Below are the code and all the weights of a small trained network. Each question names an input and a target symbol and asks about switching units off, where a switched-off unit gives its printed mean instead of its output.

import numpy as np


def w(rows, s, z=0):
    codes = np.array(rows[::2]) - 128.0
    scale = np.full(codes.shape[1], s)
    scale[-1] = z or s
    return codes * scale


def norm(h):
    return h / np.sqrt((h * h).mean(-1, keepdims=True) + 1e-5)


def softmax(a):
    e = np.exp(a - a.max(-1, keepdims=True))
    return e / e.sum(-1, keepdims=True)


def log_softmax(a):
    a = a - a.max(-1, keepdims=True)
    return a - np.log(np.exp(a).sum(-1, keepdims=True))


def net(x, mask):
    ids = ['αγηθστφ'.index(c) for c in x.split()]
    T = len(ids)
    res = E[ids] + P[:T]
    u = 0
    for l in range(3):
        r = norm(res)
        for j in range(2):
            rows = slice(3 * j, 3 * j + 3)
            q, k, v = (r @ M[l][rows].T for M in (Q, K, V))
            z = softmax(np.where(np.tri(T) > 0, q @ k.T / 3**0.5, -1e9)) @ v
            o = O[l][rows]
            res = res + np.where(mask[u + j], z, o[:, -1]) @ o[:, :-1]
        u += 2
    return log_softmax(norm(res)[-1] @ U[:, :-1].T + U[:, -1])


Q, K, V, O = {}, {}, {}, {}
E = w([
[114,44,47],'α',
[138,99,131],'γ',
[245,108,252],'η',
[101,115,143],'θ',
[154,117,151],'σ',
[153,106,119],'τ',
[174,100,140],'φ',
],0.026)
P = w([
[113,166,216],'0',
[99,115,131],'1',
[165,5,215],'2',
[105,145,108],'3',
[137,8,171],'4',
[107,157,76],'5',
[124,54,123],'6',
[107,156,87],'7',
],0.016)
Q[0] = w([
[143,129,159],'0.h1',
[41,198,101],'0.h1',
[71,82,132],'0.h1',
[152,200,149],'0.h2',
[170,253,85],'0.h2',
[183,97,109],'0.h2',
],0.02)
K[0] = w([
[131,107,12],'0.h1',
[42,127,171],'0.h1',
[136,253,92],'0.h1',
[158,142,240],'0.h2',
[150,65,255],'0.h2',
[179,95,98],'0.h2',
],0.017)
V[0] = w([
[174,105,95],'0.h1',
[191,199,111],'0.h1',
[138,163,197],'0.h1',
[84,232,159],'0.h2',
[189,116,82],'0.h2',
[252,121,179],'0.h2',
],0.016)
O[0] = w([
[35,190,182,144],'0.h1',
[225,203,231,92],'0.h1',
[222,128,51,160],'0.h1',
[41,8,119,11],'0.h2',
[154,139,128,152],'0.h2',
[2,253,171,151],'0.h2',
],0.0082,0.013)
Q[1] = w([
[148,34,177],'1.h1',
[175,196,184],'1.h1',
[167,247,65],'1.h1',
[119,135,181],'1.h2',
[167,68,63],'1.h2',
[9,96,121],'1.h2',
],0.015)
K[1] = w([
[178,130,57],'1.h1',
[95,195,104],'1.h1',
[5,152,147],'1.h1',
[144,141,133],'1.h2',
[145,25,119],'1.h2',
[64,141,183],'1.h2',
],0.02)
V[1] = w([
[10,173,180],'1.h1',
[151,157,189],'1.h1',
[87,66,211],'1.h1',
[136,111,209],'1.h2',
[133,188,188],'1.h2',
[119,191,52],'1.h2',
],0.013)
O[1] = w([
[154,87,241,254],'1.h1',
[108,110,127,157],'1.h1',
[254,101,126,98],'1.h1',
[179,103,163,115],'1.h2',
[152,53,129,157],'1.h2',
[25,88,76,164],'1.h2',
],0.0098,0.0056)
Q[2] = w([
[106,244,252],'2.h1',
[124,107,209],'2.h1',
[111,131,32],'2.h1',
[142,29,172],'2.h2',
[126,153,203],'2.h2',
[177,173,102],'2.h2',
],0.016)
K[2] = w([
[97,160,248],'2.h1',
[242,131,214],'2.h1',
[111,127,70],'2.h1',
[25,114,175],'2.h2',
[88,233,175],'2.h2',
[250,127,164],'2.h2',
],0.013)
V[2] = w([
[52,141,90],'2.h1',
[8,97,215],'2.h1',
[159,94,195],'2.h1',
[97,72,120],'2.h2',
[255,207,238],'2.h2',
[46,168,171],'2.h2',
],0.009)
O[2] = w([
[168,125,121,89],'2.h1',
[194,131,1,130],'2.h1',
[70,99,143,167],'2.h1',
[124,113,148,110],'2.h2',
[108,200,13,254],'2.h2',
[127,175,173,120],'2.h2',
],0.0095,0.0075)
U = w([
[157,51,92,179],'α',
[255,163,117,9],'γ',
[174,106,184,198],'η',
[99,47,67,181],'θ',
[38,93,129,253],'σ',
[93,172,25,68],'τ',
[140,207,138,31],'φ',
],0.015,0.0032)

Each question gives the input, a string of symbols that net reads in full, and the target symbol t.
The units are the heads (3 rows each of Q, K, V and O). Each row of codes is followed by its name. A weight is (code - 128) times the scale printed after its matrix; where a second scale follows, it is the last column's (O and U).
mask holds one flag per head, layer by layer. A switched-off head (its flag False) gives its mean, the last column of its rows in O, instead of its output. The means were averaged over made-up inputs and are rounded, as every weight is.
A unit's drop is (log p(t) with every unit on - log p(t) with that unit switched off) / (log p(t) with every unit on - log p(t) with every unit switched off).
The circuit of an input: a set's keep is (log p(t) with only the set's units on - log p(t) with every unit switched off) / (log p(t) with every unit on - log p(t) with every unit switched off). Starting from all 6 units, units are removed one at a time, each time the one whose removal leaves the highest keep (on an exact tie, the one counted first), for as long as the keep stays at least 0.8.
units of the circuit, in order: the units of the circuit, biggest drop first
most important unit: the unit with the biggest drop
which heads matter: for each layer, one digit per head in row order, 1 if its drop is at least 0.15 and else 0, layers parted by /
input γ φ τ, target φ: units of the circuit, in order => (0.h2)
input θ σ γ σ τ, target η: which heads matter => 00 / 11 / 00
input φ η α, target γ: units of the circuit, in order => (0.h2 0.h1)
input φ γ φ τ γ, target σ: which heads matter => 10 / 11 / 00
input γ γ φ γ α, target τ: which heads matter => 01 / 11 / 00
input σ τ η γ φ τ η, target φ: which heads matter => 11 / 10 / 01
input η γ σ, target τ: which heads matter => 00 / 10 / 01
input φ α θ γ η, target τ: units of the circuit, in order => (1.h1 0.h2 0.h1)
input φ η γ γ θ θ, target θ: which heads matter => 01 / 00 / 00
input σ τ η, target σ: units of the circuit, in order => (1.h1 1.h2)
input α τ γ θ α η τ, target γ: units of the circuit, in order => (0.h2 1.h2)
input γ σ σ θ φ α, target α: which heads matter => 01 / 00 / 01
input σ η γ, target γ: which heads matter => 10 / 00 / 01
input θ σ θ α σ, target θ: which heads matter => 11 / 10 / 01
input θ γ γ θ γ η, target η: units of the circuit, in order => (0.h2 1.h1 0.h1 1.h2)
input γ τ γ γ α γ φ, target τ: most important unit => 1.h1
input σ σ τ σ θ φ θ, target φ: which heads matter => 01 / 00 / 00
input τ α γ, target θ: which heads matter => 11 / 10 / 01
input η γ γ γ η, target τ: units of the circuit, in order => (1.h1 0.h2 2.h2 0.h1)
input γ γ η γ η φ σ, target φ: most important unit => 0.h1
input γ γ τ τ γ σ α, target η: units of the circuit, in order => (1.h1 0.h2 0.h1)
